Below is a small trained network, with its code and all its weights. Each question gives an input and a class and asks what happens when units are switched off, that is, made to give their printed mean instead of their output.

import numpy as np


def w(rows, s, z=0):
    codes = np.array(rows[::2]) - 128.0
    scale = np.full(codes.shape[1], s)
    scale[-1] = z or s
    return codes * scale


def f(y):
    return y / 2 * (1 + np.tanh(0.7978845608 * (y + 0.044715 * y**3)))


def log_softmax(a):
    a = a - a.max(-1, keepdims=True)
    return a - np.log(np.exp(a).sum(-1, keepdims=True))


def net(x, mask):
    res = np.array(x, float).reshape(1, 3) / 4 @ E
    y = f(res @ A[0][:, :-1].T + A[0][:, -1])
    res = res + np.where(mask, y, B[0][:, -1]) @ B[0][:, :-1]
    return log_softmax(res[-1] @ U[:, :-1].T + U[:, -1])


A, B = {}, {}
E = w([
[125,107,98,150,211,10,39,65,254,17],'x0',
[53,144,192,238,47,91,64,180,61,42],'x1',
[30,247,123,3,52,47,92,51,161,159],'x2',
],0.0076)
A[0] = w([
[121,161,163,110,56,215,218,150,59,236,92],'neuron 0',
[155,131,94,145,205,131,83,68,236,66,111],'neuron 1',
[24,216,136,41,67,130,110,98,175,154,86],'neuron 2',
[171,123,88,53,184,111,165,113,144,155,118],'neuron 3',
[103,126,122,160,195,73,112,81,213,88,102],'neuron 4',
[241,2,113,234,222,185,137,167,115,120,78],'neuron 5',
[158,77,178,172,149,124,110,162,122,121,251],'neuron 6',
[77,147,200,198,7,66,79,162,125,90,141],'neuron 7',
[178,78,71,77,163,122,216,90,206,159,103],'neuron 8',
[134,93,93,160,190,80,37,65,222,45,112],'neuron 9',
[233,180,99,56,206,168,146,104,156,173,88],'neuron 10',
[97,165,222,222,119,87,98,162,61,39,96],'neuron 11',
[70,209,82,6,44,67,69,51,139,162,122],'neuron 12',
[178,120,104,46,152,166,166,77,196,164,193],'neuron 13',
],0.0071,0.015)
B[0] = w([
[176,93,217,117,36,146,122,75,105,184,204],'neuron 0',
[160,104,157,131,102,147,115,101,112,180,175],'neuron 1',
[158,19,128,99,148,103,76,214,131,84,169],'neuron 2',
[89,152,76,134,113,95,154,133,139,143,161],'neuron 3',
[153,77,160,130,68,157,121,88,134,173,163],'neuron 4',
[168,11,102,95,179,119,119,183,98,70,217],'neuron 5',
[169,193,156,138,171,89,68,130,122,99,253],'neuron 6',
[104,174,68,179,130,55,162,127,152,178,192],'neuron 7',
[78,148,98,197,120,77,189,194,182,183,171],'neuron 8',
[142,116,214,133,42,167,126,89,124,157,191],'neuron 9',
[80,99,62,174,91,95,167,161,137,199,166],'neuron 10',
[77,104,42,190,119,75,203,150,165,214,179],'neuron 11',
[166,69,141,123,192,101,55,184,99,61,198],'neuron 12',
[136,197,108,196,166,96,133,117,135,155,212],'neuron 13',
],0.011,0.016)
U = w([
[144,64,123,114,177,113,112,177,115,82,103],'0',
[90,161,72,156,121,88,149,142,138,173,93],'1',
[148,114,189,119,49,157,125,89,116,162,125],'2',
[151,248,156,129,193,114,102,112,118,86,252],'3',
[113,135,129,98,126,142,150,108,136,120,105],'4',
[102,150,124,120,140,154,131,120,122,103,101],'5',
[117,137,129,95,132,154,125,130,130,126,102],'6',
],0.019,0.013)

Each question gives the input, the list of numbers given to net, and the class t.
The units are the neurons (one row each of A and B). Each row of codes is followed by its name. A weight is (code - 128) times the scale printed after its matrix; where a second scale follows, it is the last column's (A, B and U).
mask holds one flag per neuron, in row order. A switched-off neuron (its flag False) gives its mean, the last column of its row in B, instead of its output. The means were averaged over made-up inputs and are rounded, as every weight is.
A unit's drop is (log p(t) with every unit on - log p(t) with that unit switched off) / (log p(t) with every unit on - log p(t) with every unit switched off).
The circuit of an input: a set's keep is (log p(t) with only the set's units on - log p(t) with every unit switched off) / (log p(t) with every unit on - log p(t) with every unit switched off). Starting from the 12 units with the biggest drops (on a tie, the unit counted first), units are removed one at a time, each time the one whose removal leaves the highest keep (on an exact tie, the one counted first), for as long as the keep stays at least 0.8.
circuit, biggest first: the units of the circuit, biggest drop first
top k neurons: the k neurons with the biggest drops, biggest first
drop of u: that unit's drop, to one decimal
input [7,7,-6], class 1: top 4 neurons -> [neuron 11; neuron 7; neuron 0; neuron 12]
input [0,-4,4], class 0: circuit, biggest first -> [neuron 12]
input [8,6,0], class 2: top 2 neurons -> [neuron 9; neuron 4]
input [6,-7,2], class 1: top 2 neurons -> [neuron 8; neuron 13]
input [-4,-2,6], class 0: top 2 neurons -> [neuron 12; neuron 2]
input [2,-7,7], class 0: top 3 neurons -> [neuron 12; neuron 2; neuron 7]
input [8,-6,3], class 2: top 3 neurons -> [neuron 9; neuron 4; neuron 1]
input [-6,2,6], class 0: top 3 neurons -> [neuron 12; neuron 2; neuron 9]
input [-3,-7,7], class 0: top 4 neurons -> [neuron 12; neuron 2; neuron 7; neuron 11]
input [5,8,-6], class 1: top 2 neurons -> [neuron 11; neuron 7]
input [1,2,4], class 0: top 2 neurons -> [neuron 2; neuron 12]
input [-6,2,-5], class 2: top 2 neurons -> [neuron 0; neuron 12]
input [-1,-7,-3], class 1: drop of neuron 1 -> 0.0
input [-1,-1,3], class 3: drop of neuron 10 -> 0.1
input [1,6,-3], class 1: circuit, biggest first -> [neuron 11]
input [8,1,4], class 2: drop of neuron 9 -> 0.2
